(in the rows, 128 means zero)
Here are made-up nodes, facts about them, and rows of numbers that follow some of those facts. Name the node behind each unnamed row.

There are 3 kinds of fact about the nodes: τ, ρ, ω.
bage | τ 26 | ρ bustan | ω datuno
baketo | τ 26 | ρ fuda, gisi | ω skoni
bebar | τ 607 | ω vodasol
befe | τ 733 | ρ flagrenis
bepos | τ 607
bikobri | τ 854 | ρ drudrul, relan
biluplok | τ 733 | ρ flagrenis, zomi, dodrum | ω fleku
bitos | τ 854 | ρ druskam | ω gugraplar
bitrir | τ 26 | ρ flagrenis, triloko
bitrodrel | τ 733 | ρ trudan, stozupe, drogrom
brazeklo | τ 854 | ρ gogregru, bepos, druskam
brero | τ 733 | ρ butral, flodrebo | ω susas
brigo | τ 26 | ω drogrom
brigrar | τ 733 | ρ stozupe | ω lado
brudrek | τ 854 | ρ dodra | ω skuflo
brutafo | τ 26 | ρ gratrir, bustan | ω relan
bulokek | τ 607
bustan | τ 854 | ρ zomi | ω puske
butral | τ 733 | ρ supes, fista, fareflim | ω vuplom
buzegru | τ 854 | ρ flaska, seklu | ω dibotim
daris | τ 607 | ω buzegru
datuno | τ 733 | ω biluplok
debrubul | τ 733 | ρ gugraplar, relan | ω pliskopi
dekli | τ 733
deplok | τ 607
dibotim | τ 733 | ρ klistil | ω motal
digi | τ 854 | ρ grokle, fugru, skagodem | ω skuzik
dodra | τ 26 | ω foge
dodrum | τ 733
dradi | τ 733 | ω pluko
drestu | τ 733 | ω katisam
drofidar | τ 854 | ρ zupir | ω grokle
drogrom | τ 26
drudi | τ 607 | ω legris
drudrul | τ 26 | ρ skidril
druplitrar | τ 854 | ρ kekik, grokle | ω rukater
druskam | τ 26 | ρ lado | ω plope
fareflim | τ 854 | ρ kadride, dodrum | ω klastuk
feflotim | τ 733 | ρ gaflan
feron | τ 733 | ω deplok
fetos | τ 733 | ρ klikul | ω nostul
fista | τ 854 | ρ grorakle, fareflim | ω fuda
flagrenis | τ 733 | ρ trinester | ω grorakle
flaska | τ 607 | ρ guklim | ω suklim
flebom | τ 607 | ω dodra
flebram | τ 854 | ω lobron
flegren | τ 733 | ω drudi
fleku | τ 733 | ρ skidril, trorer
flezan | τ 854 | ρ giner, dekli, fareflim | ω kadride
fligrufi | τ 733 | ω zistivim
flobu | τ 607 | ρ stosta, guplal, monis
flodrebo | τ 26 | ρ skagodem | ω stosta
foge | τ 607 | ρ drestu, guma | ω zomi
fuda | τ 26 | ρ tibrivak
fugrasor | τ 854
fugru | τ 733
gaflan | τ 607 | ρ drogrom | ω feron
galis | τ 854 | ω suflidum
gibesen | τ 854 | ρ kadride, tibrivak | ω trudan
gide | τ 854 | ρ flaska | ω kotrik
giner | τ 733
giplum | τ 733 | ω daris
gisi | τ 26 | ρ giner | ω groro
givar | τ 733 | ρ vuplom | ω movu
godru | τ 854 | ρ dodrum, vizul | ω tedrol
gogregru | τ 26 | ρ zabimil, bebar | ω stegrin
gogru | τ 854 | ρ vimek, tedrol
grabam | τ 854 | ρ peduk, stegrin
graflek | τ 26 | ρ vodasol
gratrir | τ 733 | ρ kegem
grero | τ 733 | ω guplal
grokle | τ 733 | ρ tibrivak, lado | ω tatral
grorakle | τ 26 | ρ kadride, drogrom
groro | τ 854 | ρ vizul | ω rali
gruni | τ 607 | ω gibesen
gruplimim | τ 26 | ρ legris, kagral, stiklumek | ω givar
gugraplar | τ 733
guklim | τ 26 | ρ grorakle, lado
guma | τ 607 | ρ skuflo, zomi, teflol
guplal | τ 26 | ρ grorakle | ω vutrus
gutrakek | τ 607 | ω stetrepas
kadride | τ 607 | ω flaska
kagral | τ 733 | ρ sotro, mikotrun, lado, baketo
katisam | τ 26 | ω flodrebo
kebres | τ 854 | ρ skoni
kegem | τ 607 | ρ tibrivak
kekik | τ 733 | ρ stubro | ω brigrar
kezuk | τ 26 | ω monis
klastuk | τ 854
kledetril | τ 854 | ρ skidril | ω teflol
klikul | τ 26 | ρ kadride | ω feflotim
klistil | τ 607 | ρ sotro
klugim | τ 26 | ρ stosta, kegem, flobu
klunaku | τ 26
kluru | τ 733 | ρ flodrebo, nifla | ω stapa
kobas | τ 26 | ρ lubrin | ω gisi
kobom | τ 607 | ω pudren
kotrik | τ 26 | ρ vekla
kubro | τ 733 | ρ gratrir, flaska, teflol, zugon
kudru | τ 607
lado | τ 607 | ρ kegem, tibrivak | ω digi
legris | τ 607 | ρ vimek, matrar | ω gutrakek
lepla | τ 26 | ρ vitom, nifla
lobron | τ 854 | ω supes
lodas | τ 607 | ρ bitos, fugru
lubrin | τ 26 | ω trorer
lupli | τ 26 | ρ luso
luso | τ 854 | ρ grorakle | ω lubrin
mabre | τ 733 | ρ giner | ω flebom
matrar | τ 854 | ω vebres
melus | τ 26 | ρ fugrasor
mikotrun | τ 26 | ρ dodrum, tedrol
mizim | τ 607 | ω klunaku
monis | τ 733 | ρ fista | ω kledetril
motal | τ 854 | ω kezuk
movu | τ 733 | ω stiskim
mustur | τ 607 | ρ peduk
nabror | τ 854 | ρ befe | ω galis
nalu | τ 854 | ρ fareflim
naskesur | τ 733
nefibrar | τ 733 | ρ druskam | ω vimek
nifla | τ 26 | ρ zabimil | ω rasti
nostul | τ 607 | ρ seklu, viflin | ω naskesur
noze | τ 854 | ρ stubro | ω mikotrun
peduk | τ 733
pefludran | τ 854 | ρ klunaku
pesuk | τ 854 | ω remibram
plamoga | τ 607 | ρ tafo | ω podramin
plaste | τ 26 | ω fista
pliskopi | τ 26 | ρ zabimil, pudren
plope | τ 854 | ρ gogregru, feron | ω plumar
pluko | τ 854 | ρ sotro, zupir, klugim, triloko | ω tafo
plumar | τ 854 | ρ klastuk
podramin | τ 733 | ρ movu | ω sotro
pudren | τ 733 | ω vize
puske | τ 26 | ω drestu
rali | τ 26 | ρ skagodem | ω brigo
rasitra | τ 854 | ρ guplal | ω treplon
rasti | τ 607 | ω voski
relan | τ 854 | ρ grokle, drogrom
remibram | τ 854 | ρ movu | ω zabimil
replor | τ 26 | ρ relan, drogrom | ω fugru
ritus | τ 733 | ρ fetos, melus, brazeklo | ω bulokek
rofi | τ 854 | ρ zomi | ω solik
roflatak | τ 26
roluk | τ 733 | ω mustur
rukater | τ 26 | ρ mustur
seklu | τ 26 | ρ fugru
skagodem | τ 26 | ρ kegem, tibrivak, lado
skagrak | τ 607 | ρ kebres, tinar
skidril | τ 854 | ρ kegem
skoba | τ 26 | ρ brigrar, sobrovar, digi
skoni | τ 733 | ω plamoga
skuflo | τ 733 | ω nabror
skugrok | τ 26 | ω kobom
skuzik | τ 733 | ρ befe | ω klugim
sobrovar | τ 733 | ρ guma
solik | τ 26 | ρ mustur, guma | ω rasitra
sotro | τ 26 | ρ drogrom | ω tinar
stapa | τ 607 | ω kudru
stegrin | τ 733 | ω gide
stenitre | τ 733 | ω kagral
stetrepas | τ 26
stiklumek | τ 733 | ρ fetos, tibrivak | ω tristonek
stiskim | τ 26 | ω tise
stivok | τ 733 | ρ kegem
stosta | τ 607 | ω gruplimim
stozupe | τ 854 | ρ trorer, flaska
stubro | τ 26 | ρ skidril | ω brutafo
stugri | τ 733 | ρ lobron, biluplok
suflidum | τ 26 | ω lepla
suklim | τ 26 | ω matrar
supes | τ 607 | ρ sotro, fista
susas | τ 607 | ω skagrak
tafo | τ 854 | ρ skagodem, klastuk
tatral | τ 733 | ρ pefludran, bikobri | ω zugon
tedrol | τ 733
teflol | τ 26 | ρ skidril | ω skoba
tibrivak | τ 733 | ω zikisom
tinar | τ 854 | ρ galis | ω roflatak
tise | τ 733 | ρ bulokek
treplon | τ 607 | ρ bage | ω bustan
triloko | τ 26 | ρ feron, rasti
trinester | τ 733 | ω gaflan
tristonek | τ 854 | ρ kegem, supes
trorer | τ 733 | ρ supes, stegrin | ω graflek
trostur | τ 26 | ρ gruni | ω plaste
trudan | τ 733 | ρ zabimil, kegem, skagodem, fista
vaklam | τ 854 | ρ zomi | ω flebram
vebres | τ 854 | ω zosko
vefle | τ 26 | ω befe
vekla | τ 607 | ρ skuflo, grorakle, drogrom, rasti | ω flobu
viflin | τ 26 | ρ drestu
vimek | τ 733
vitom | τ 607 | ρ supes, fleku
vize | τ 26 | ω flegren
vizul | τ 26 | ρ skidril, tedrol | ω roluk
vodasol | τ 733 | ρ stosta, monis | ω klikul
voski | τ 26 | ρ dekli | ω kegem
vuplom | τ 854 | ρ sobrovar, movu, stubro | ω lupli
vutrus | τ 733 | ρ plamoga
zabimil | τ 607
zikisom | τ 26
zistivim | τ 26 | ρ gratrir, bikobri, vodasol
zomi | τ 854 | ρ dodrum, lado, fugru
zosko | τ 607 | ω mizim
zugon | τ 854
zupir | τ 26 | ρ groro
zuskik | τ 733 | ω godru

Some rows with their names:
[117  97 147 122 155 118  87 147 123 133 150 122 112 150 131 164 144 114
 119 127 165 110 152 129 166 151]: stapa
[154 114 132 118 109 145 109 170 139 124 125 148 155 111 127 139 128 117
 180 136 117  97 129 145 133 147]: gide
[ 83 139 113 141 153 135 174 106 153 128 121 121  76 139 155  89  93 139
  82 132 139 144  86 129 140  84]: zikisom
[ 67  85 155 107 153 113  85 144 137 132 130 112 173 194 169 141 170 152
  97  85 112  84 203 196 188 160]: drudi
[157 160  86 118 150 119 168  72 102 143 135 113 135 112 122  88 118 161
 103  98 111 150  90 130 100 127]: gratrir
[103 137  87 138 213 116 130  93 127 130 140 125  96 147 142 105 121 149
  66 113 176 145  87 140 155 126]: bulokek
[149 137 158 116  66 152  74 157 114  89 121 125 184  70  99 130 149 131
 131 141 164  89 137 111  98 138]: bustan
[102 102 139 112  57 145 142 166 128 132 121 130 130 136 110 127 114  83
 167 128 157 104 163 133 118 108]: solik
[140 168 112 154 159 133 128  46  91 127 131 118 156  93 122  93 141 155
  85 112 120 173 130 112  73 126]: dodrum
[123 113 129 116 108 143  97 111 119 143 129 102 114 155 143 173 133 147
 137 135 140 122 168  99 153 127]: stenitre
[172 155  73 114 123  91 187  91 139 105 131 119 121 126 125 102 114 150
 128 109  93 169  61 142 124 125]: trudan
[ 99 102 151 129 138 135 140 169 105 165 136 132 131  94 103 118 111  89
 159 134 100 114 166  82  89 143]: teflol
[ 82 107 168 131 119 142 116 154 140 147 122 113 107 154 144 147 129 125
 122 133 128 106 168 109 163 117]: skugrok
[153 131 122 120  81 113 116 125 113 116 122 125 143 149 106 161 148 117
 177 128 101 146 167 130 124 135]: butral
[152 157 105 130 203  83 156 109 103 143 147 132 135  97  97  76 129 149
  67  98 130 134  90 150  93 148]: kegem
[153 116 138 109  86 115 127 135 126 126 139  94 137 130 121 168 141 121
 158 134  94 121 132 125 122 150]: nefibrar
[155 142 151 119  99 113 107 122 100 132 131 114 139 139 112 162 150 136
 143 134  97 137 167 103 119 142]: fetos
[162 130 141 107 102 117 111 125  97 146 139 107 156 125 115 156 143 132
 151 122  89 117 171 115 110 153]: grokle
[ 88  94 150 116 152 111  88 144 125 137 130 113 143 179 151 144 157 139
 109 115 131  94 171 162 178 155]: gutrakek

Which node is each row?
No name comes twice in this set of rows, the named rows included.
[138 139  62 128 147 155 163 115 163 112 116 168 130 114 149  78  89 131
 145 116 148 135  72 157 145 110] -> grabam
[154 130 131 110 101 117 115 126 105 135 122 134 146 157 108 159 144 129
 170 124 106 129 173 106 134 133] -> vodasol
[131 132 147 141 161 102  80 152  83 134 139 159 142 145 100 143 164 113
 124 126 139 123 195 131 135 146] -> rasti
[ 95 132  96 128 126 145 192 110 150 133 116 141  97 136 135  71  88 118
 122 115 151 144  88 148 126  79] -> rukater
[146 163 111 135 178 141 143 114 144 129 138 135 134  78 145  83 120 184
  80 123 115 125  58 129 122 141] -> klastuk
[136 130 162 123 152  81  93 158 110 128 147 126 124 149 107 167 156 132
 103 135 125 112 144 120 138 166] -> bebar
[140 131  78 131 172 113 148  97 122 121 138 130 141 104 118  70 117 111
  98  98 154 151  94 176 100 141] -> guma
[134 105 137 132  81 138  99 101 116 106 126  94 161 124 132 165 158 100
 164 143 115 156 165 129 105 145] -> biluplok
[124 131  70 127 187 122 154  99 123 148 139 150 123 126 126  80 110 127
  96  96 174 138 108 149 136 122] -> mustur
[113 139  90 137 188 161 127  99 169 107 114 138 104 123 171 103 106 167
  97 135 157 126  68 133 164 110] -> kebres
[101  99  89 109 155 124 122 139 104 122 142 149 129 134  98 169 109  97
 220 148  77 169 153  55 135 169] -> dibotim
[ 96 125 110 141 141 146 179 105 140 141 117 122 113 108 138  66  99 124
  92 114 139 137  93 142  97 102] -> viflin
[108 147 136 147 138 131 183 111 133 136 132 118 129  97 125  71 107 126
  92 120 129 142  87 146  83 103] -> seklu
[145 160  84 122 156 123 158  70 112 138 127 136 125 136 121  96 111 165
 110 106 122 156 110 119 118 114] -> gugraplar

The same nodes again, as new rows of numbers:
Some nodes and their rows:
[143 134 114 111 130 154 157 139  90 143 177 116 107]: klikul
[163 155 127 153 132 114 173 190  93 123 162  99 182]: kobom
[116 175 157 123 113 145 145 118 105 149 117 108 118]: nefibrar
[114 196 132 137 116 137 134 124 121 137 115 101 136]: skuzik
[151 155 123 166 142 116 178 201  98 118 161  84 176]: zosko
[122 178 142 117  89 151 143 122 116 139 109  90 110]: ritus
[139 153 111 109 129 157 151 139  94 138 178 115 113]: gisi
[141 174 119 139 126 122 135 130 124 147 111 111 139]: stenitre
[116  71 123 140 114 110 118 102 139 132  70 162 125]: gugraplar
[130  53 117 117  86 141 109 129 149  94 124 130 124]: lupli
[104  69  84 109  72 135 120 113 128  88 127 148 111]: melus
[115 174 163 121 154 145  97 124 163 130 131 108 107]: druplitrar
[148 152  96 134 140 129 123 160 120 123 167 102 148]: skugrok
[148 151  92 129 137 134 133 155 127 121 163 102 153]: suflidum
[115  71 161 134 115 124 112 105 153 124  77 146 130]: fleku
[113  86 166 135 126  98 144 133 131  77 133 178 195]: guma
[126 179 107 128 134 124  90 135 167 130 119  86 112]: brudrek
[ 96  86 120 119 129 133 108 116 139  79 139 176 153]: seklu
[ 99 185 170 127 171 147 110 114 147 139 142 113 102]: digi

Which node is each row?
No name comes twice in this set of rows, the named rows included.
[143  44 136 126  79 106 158 132 112 105 114 152 144] -> klistil
[122  60 114 115  67 147  97 125 146  86 118 117 122] -> pliskopi
[173 129 152  86 137 130 107 143  62 153 157 168 101] -> flodrebo
[151 151 142 143 185 121 152 134 109 180 120 138 131] -> stegrin
[125 164 130 123 157 146 133 146 114 116 179 129 156] -> bage
[109 203 156 106 169 120  83 112 105 141 138 172  95] -> bustan
[117 191 137 140 165 130  81 129 179 121 131 108 130] -> remibram
[149 143 170 126 123 146 149 125 106 170 116 102 112] -> butral
[119  70 179 127  90 137 103 106 164 120  72 121 121] -> bitrodrel
[148 131 164 159 194 122 203 195  80 143 172 123 178] -> flaska

